Here is a tiny trained network, its code and every weight. The questions are about switching its units off for an input and a class, where a switched-off unit gives its printed mean instead of its output.

import numpy as np


def w(rows, s, z=0):
    codes = np.array(rows[::2]) - 128.0
    scale = np.full(codes.shape[1], s)
    scale[-1] = z or s
    return codes * scale


def f(y):
    return y / 2 * (1 + np.tanh(0.7978845608 * (y + 0.044715 * y**3)))


def log_softmax(a):
    a = a - a.max(-1, keepdims=True)
    return a - np.log(np.exp(a).sum(-1, keepdims=True))


def net(x, mask):
    res = np.array(x, float).reshape(1, 7) / 4 @ E
    y = f(res @ A[0][:, :-1].T + A[0][:, -1])
    res = res + np.where(mask, y, B[0][:, -1]) @ B[0][:, :-1]
    return log_softmax(res[-1] @ U[:, :-1].T + U[:, -1])


A, B = {}, {}
E = w([
[50,159,210,43,28],'x0',
[27,198,3,111,132],'x1',
[127,127,128,121,131],'x2',
[132,132,129,126,126],'x3',
[128,130,127,122,132],'x4',
[204,69,57,14,86],'x5',
[183,246,165,47,220],'x6',
],0.0055)
A[0] = w([
[69,137,193,79,25,121],'N1',
[24,180,3,124,134,98],'N2',
[179,105,71,190,195,66],'N3',
[184,107,59,192,194,60],'N4',
[199,80,192,150,158,19],'N5',
[178,95,51,26,101,182],'N6',
[158,231,151,51,222,43],'N7',
[174,80,82,35,109,99],'N8',
[178,91,78,38,103,142],'N9',
[182,242,165,57,213,59],'N10',
[25,130,20,140,121,86],'N11',
[195,11,242,185,76,83],'N12',
[102,149,193,213,134,99],'N13',
[82,184,151,203,140,82],'N14',
[75,157,183,63,32,130],'N15',
[156,98,83,169,196,6],'N16',
[86,141,192,72,70,152],'N17',
[59,188,173,222,150,78],'N18',
[179,92,78,40,99,127],'N19',
[55,16,86,203,64,29],'N20',
[71,158,185,59,46,126],'N21',
[115,104,163,100,123,124],'N22',
[82,198,174,217,141,69],'N23',
],0.0062,0.0023)
B[0] = w([
[230,170,33,184,213,210],'N1',
[196,141,207,35,10,236],'N2',
[184,220,59,186,190,183],'N3',
[212,232,61,192,187,190],'N4',
[191,192,126,98,85,164],'N5',
[32,113,236,196,142,236],'N6',
[217,19,78,12,69,238],'N7',
[61,70,227,207,193,191],'N8',
[42,94,219,206,160,204],'N9',
[147,13,57,28,56,254],'N10',
[211,146,189,29,31,203],'N11',
[207,200,143,1,10,249],'N12',
[96,47,186,123,137,169],'N13',
[88,84,178,149,138,165],'N14',
[218,178,31,198,216,214],'N15',
[215,184,76,163,181,145],'N16',
[188,154,64,161,173,195],'N17',
[81,34,229,140,182,193],'N18',
[46,86,227,213,175,198],'N19',
[228,64,41,26,115,212],'N20',
[217,176,33,203,221,210],'N21',
[136,142,103,129,128,136],'N22',
[87,16,218,169,191,181],'N23',
],0.0061,0.0036)
U = w([
[172,185,162,56,31,229],'0',
[179,71,63,38,74,100],'1',
[157,243,11,250,249,2],'2',
[10,75,255,236,206,21],'3',
[107,169,112,138,102,234],'4',
],0.0067,0.0049)

Each question gives the input, the list of numbers given to net, and the class t.
The units are the neurons (one row each of A and B). Each row of codes is followed by its name. A weight is (code - 128) times the scale printed after its matrix; where a second scale follows, it is the last column's (A, B and U).
mask holds one flag per neuron, in row order. A switched-off neuron (its flag False) gives its mean, the last column of its row in B, instead of its output. The means were averaged over made-up inputs and are rounded, as every weight is.
A unit's drop is (log p(t) with every unit on - log p(t) with that unit switched off) / (log p(t) with every unit on - log p(t) with every unit switched off).
The circuit of an input: a set's keep is (log p(t) with only the set's units on - log p(t) with every unit switched off) / (log p(t) with every unit on - log p(t) with every unit switched off). Starting from the 12 units with the biggest drops (on a tie, the unit counted first), units are removed one at a time, each time the one whose removal leaves the highest keep (on an exact tie, the one counted first), for as long as the keep stays at least 0.8.
units of the circuit, in order: the units of the circuit, biggest drop first
top k neurons: the k neurons with the biggest drops, biggest first
drop when u is switched off: that unit's drop, to one decimal
input [-5,2,-2,2,5,-7,7], class 1: units of the circuit, in order -> [N7 N10]
input [-3,0,3,-1,-1,-3,-8], class 1: units of the circuit, in order -> [N20]
input [-4,-3,-5,7,-5,-4,5], class 1: units of the circuit, in order -> [N10 N7]
input [5,1,-5,8,-1,-6,2], class 3: units of the circuit, in order -> [N18 N23]
input [8,2,-8,-1,-2,-8,-4], class 2: units of the circuit, in order -> [N1 N15]
input [6,-2,0,3,-6,-6,5], class 2: units of the circuit, in order -> [N21 N15]
input [-5,6,-6,1,-4,-8,-4], class 3: top 2 neurons -> [N18 N23]
input [-2,8,8,5,-4,-2,0], class 0: top 2 neurons -> [N2 N11]
input [-7,-2,6,-1,8,-7,-8], class 1: top 2 neurons -> [N20 N12]
input [-7,5,1,3,1,-7,-8], class 1: top 3 neurons -> [N20 N11 N2]
input [-3,8,2,-5,1,1,-1], class 0: units of the circuit, in order -> [N2 N11]
input [0,8,0,6,8,-4,-8], class 0: top 2 neurons -> [N2 N11]
input [8,-6,5,7,-8,-7,6], class 2: top 4 neurons -> [N21 N15 N1 N17]
input [6,-6,2,4,8,4,7], class 1: top 2 neurons -> [N10 N7]
input [-6,2,-1,-4,-5,-7,-7], class 1: units of the circuit, in order -> [N20]
input [0,-6,-8,-2,0,-1,8], class 1: units of the circuit, in order -> [N10 N7]
input [-6,6,-3,-7,8,-7,-4], class 3: top 3 neurons -> [N18 N23 N12]
input [6,-1,5,6,-2,-4,5], class 2: top 2 neurons -> [N21 N15]
input [6,3,-5,-3,-3,0,7], class 1: top 2 neurons -> [N7 N10]
input [-1,-8,3,-8,6,-3,-3], class 0: top neuron -> [N12]
input [3,0,-1,0,-8,-4,0], class 3: drop when N7 is switched off -> 0.2
input [6,0,3,8,-1,6,3], class 2: drop when N15 is switched off -> 0.2
input [8,2,-5,-4,2,5,4], class 2: drop when N15 is switched off -> 0.1
